data =
131  130  126  125  135  131  131  122  140  133  143  121  144  132
135  128  129  128  129  136  131  105  140  135  136  118  138  131
Rows and columns are numbered from 0.
The entry in the bottom-left corner is 135
Which number is the entry at row 0, column 0?
Answer: 131
Which number is the entry just left of 143?
Answer: 133
The entry just left of 132: 144
Which number is the entry at row 0, column 2?
Answer: 126
The entry just left of 144: 121

m = [[111, 145, 127, 114, 146, 137, 138, 112, 112], [124, 133, 141, 116, 133, 137, 140, 123, 124], [141, 114, 123, 143, 113, 117, 115, 141, 141], [108, 146, 128, 111, 150, 140, 142, 110, 109], [120, 139, 130, 118, 139, 137, 137, 119, 119], [118, 139, 135, 115, 139, 138, 140, 118, 119], [147, 109, 131, 143, 108, 118, 117, 146, 147], [145, 115, 129, 140, 111, 119, 118, 142, 143]]
The largest entry?
A: 150
The entry just right of the largest entry?
A: 140
The entry just left of 129 is 115
The entry just left of the largest entry?
A: 111

Read these off the matrix that follows. Indices start at 0.
1) Read off the entry directly below the smallest entry.
2) Read off the top entry of the column that holds the smallest entry.
3) Read off the entry in row 0 and column 1.
4) Read off the top-right entry.
5) Read off the entry in the bottom-right corner.
6) Read off the entry in row 2 and column 2.
7) Read off the top-left entry.
8) Read off the entry in the bottom-left corner.
[[133 134 137 108 127 117]
 [134 122 135 110 132 126]
 [119 148 129 140 115 119]
 [134 108 131 110 142 134]
 [120 125 115 156 131 134]
 [137 112 136 101 139 132]
 [122 131 115 156 128 134]
 [123 139 117 152 122 124]
 [124 136 114 155 124 130]
 [120 136 114 157 126 127]
 [136 114 136 105 138 129]
 [120 135 116 156 126 128]
 [133 117 137 105 135 124]]
1) 156
2) 108
3) 134
4) 117
5) 124
6) 129
7) 133
8) 133

a =
[[132  99 118 152]
 [109 124 106 101]]
Rows and columns are numbered from 0.
Find the entry in row 0 and column 1.
Answer: 99
The top-right entry -> 152
Find the bottom-left entry.
Answer: 109
